Here is a tiny trained network, its code and every weight. The questions are about switching its units off for an input and a class, where a switched-off unit gives its printed mean instead of its output.

import numpy as np


def w(rows, s, z=0):
    codes = np.array(rows[::2]) - 128.0
    scale = np.full(codes.shape[1], s)
    scale[-1] = z or s
    return codes * scale


def f(y):
    return np.maximum(y, 0)


def log_softmax(a):
    a = a - a.max(-1, keepdims=True)
    return a - np.log(np.exp(a).sum(-1, keepdims=True))


def net(x, mask):
    res = np.array(x, float).reshape(1, 8) / 4 @ E
    y = f(res @ A[0][:, :-1].T + A[0][:, -1])
    res = res + np.where(mask, y, B[0][:, -1]) @ B[0][:, :-1]
    return log_softmax(res[-1] @ U[:, :-1].T + U[:, -1])


A, B = {}, {}
E = w([
[143,123,131,117,125],'x0',
[125,129,129,130,129],'x1',
[195,118,2,199,182],'x2',
[213,210,178,198,50],'x3',
[149,172,73,45,31],'x4',
[125,128,126,130,127],'x5',
[123,22,123,171,8],'x6',
[132,125,129,124,127],'x7',
],0.0077)
A[0] = w([
[98,31,133,186,6,35],'neuron 1',
[116,216,45,57,36,103],'neuron 2',
[68,165,236,76,53,39],'neuron 3',
[142,147,140,146,80,251],'neuron 4',
[150,227,162,69,185,41],'neuron 5',
[137,114,194,209,146,112],'neuron 6',
[174,131,15,170,116,26],'neuron 7',
[196,159,80,184,131,177],'neuron 8',
[164,201,154,159,80,79],'neuron 9',
[138,139,208,123,126,143],'neuron 10',
[95,222,109,127,155,77],'neuron 11',
[80,117,99,85,190,155],'neuron 12',
[142,253,146,159,91,118],'neuron 13',
[191,209,153,193,63,47],'neuron 14',
[47,87,70,103,100,93],'neuron 15',
[73,113,77,34,140,59],'neuron 16',
],0.012,0.0031)
B[0] = w([
[238,250,94,114,152,229],'neuron 1',
[92,164,248,191,147,255],'neuron 2',
[19,106,37,101,133,249],'neuron 3',
[134,113,166,147,154,196],'neuron 4',
[217,210,64,141,143,229],'neuron 5',
[101,101,220,144,104,187],'neuron 6',
[50,129,61,81,139,211],'neuron 7',
[35,139,141,118,113,211],'neuron 8',
[133,49,111,120,110,206],'neuron 9',
[70,149,153,129,132,187],'neuron 10',
[170,180,96,96,116,194],'neuron 11',
[129,92,186,136,72,216],'neuron 12',
[168,90,160,133,114,232],'neuron 13',
[164,32,95,112,136,227],'neuron 14',
[135,71,172,138,111,196],'neuron 15',
[172,45,104,138,134,214],'neuron 16',
],0.018,0.0099)
U = w([
[131,52,149,133,87,74],'0',
[1,151,91,110,126,75],'1',
[148,191,124,140,125,98],'2',
[64,146,215,202,130,254],'3',
],0.013,0.0063)

Each question gives the input, the list of numbers given to net, and the class t.
The units are the neurons (one row each of A and B). Each row of codes is followed by its name. A weight is (code - 128) times the scale printed after its matrix; where a second scale follows, it is the last column's (A, B and U).
mask holds one flag per neuron, in row order. A switched-off neuron (its flag False) gives its mean, the last column of its row in B, instead of its output. The means were averaged over made-up inputs and are rounded, as every weight is.
A unit's drop is (log p(t) with every unit on - log p(t) with that unit switched off) / (log p(t) with every unit on - log p(t) with every unit switched off).
The circuit of an input: a set's keep is (log p(t) with only the set's units on - log p(t) with every unit switched off) / (log p(t) with every unit on - log p(t) with every unit switched off). Starting from the 12 units with the biggest drops (on a tie, the unit counted first), units are removed one at a time, each time the one whose removal leaves the highest keep (on an exact tie, the one counted first), for as long as the keep stays at least 0.8.
units of the circuit, in order: the units of the circuit, biggest drop first
k most important neurons: the k neurons with the biggest drops, biggest first
drop of u: that unit's drop, to one decimal
input [1,-2,-8,4,-8,1,4,-3], class 1: units of the circuit, in order -> [neuron 3]
input [3,7,1,6,-5,5,1,2], class 0: 3 most important neurons -> [neuron 2; neuron 14; neuron 9]
input [-7,-3,5,-6,5,7,-6,-6], class 0: 3 most important neurons -> [neuron 16; neuron 1; neuron 12]
input [6,8,-6,3,-6,-8,7,-6], class 2: 2 most important neurons -> [neuron 1; neuron 2]
input [8,0,1,6,-5,-7,-1,3], class 0: 2 most important neurons -> [neuron 2; neuron 14]
input [-8,7,5,3,-2,7,-5,4], class 1: units of the circuit, in order -> [neuron 8; neuron 2]
input [-2,3,-8,-1,-8,6,0,-6], class 1: 2 most important neurons -> [neuron 3; neuron 2]
input [-1,6,5,4,7,5,0,8], class 3: 2 most important neurons -> [neuron 2; neuron 3]
input [-4,-7,3,1,8,5,5,7], class 3: 2 most important neurons -> [neuron 2; neuron 5]
input [0,1,2,6,6,7,-3,3], class 0: 3 most important neurons -> [neuron 14; neuron 9; neuron 13]
input [2,-8,-6,-7,7,3,0,-8], class 0: 3 most important neurons -> [neuron 16; neuron 15; neuron 8]
input [-5,3,1,4,-6,-4,-7,-2], class 2: 2 most important neurons -> [neuron 5; neuron 2]
input [-4,4,-1,7,-1,-8,3,5], class 0: drop of neuron 14 -> 0.2
input [0,3,-2,4,8,6,-1,-3], class 3: drop of neuron 2 -> 6.6
input [-4,3,-6,-7,2,-8,-8,-1], class 2: units of the circuit, in order -> [neuron 5]
input [2,-6,-1,0,3,-6,-1,-3], class 3: drop of neuron 14 -> 0.1
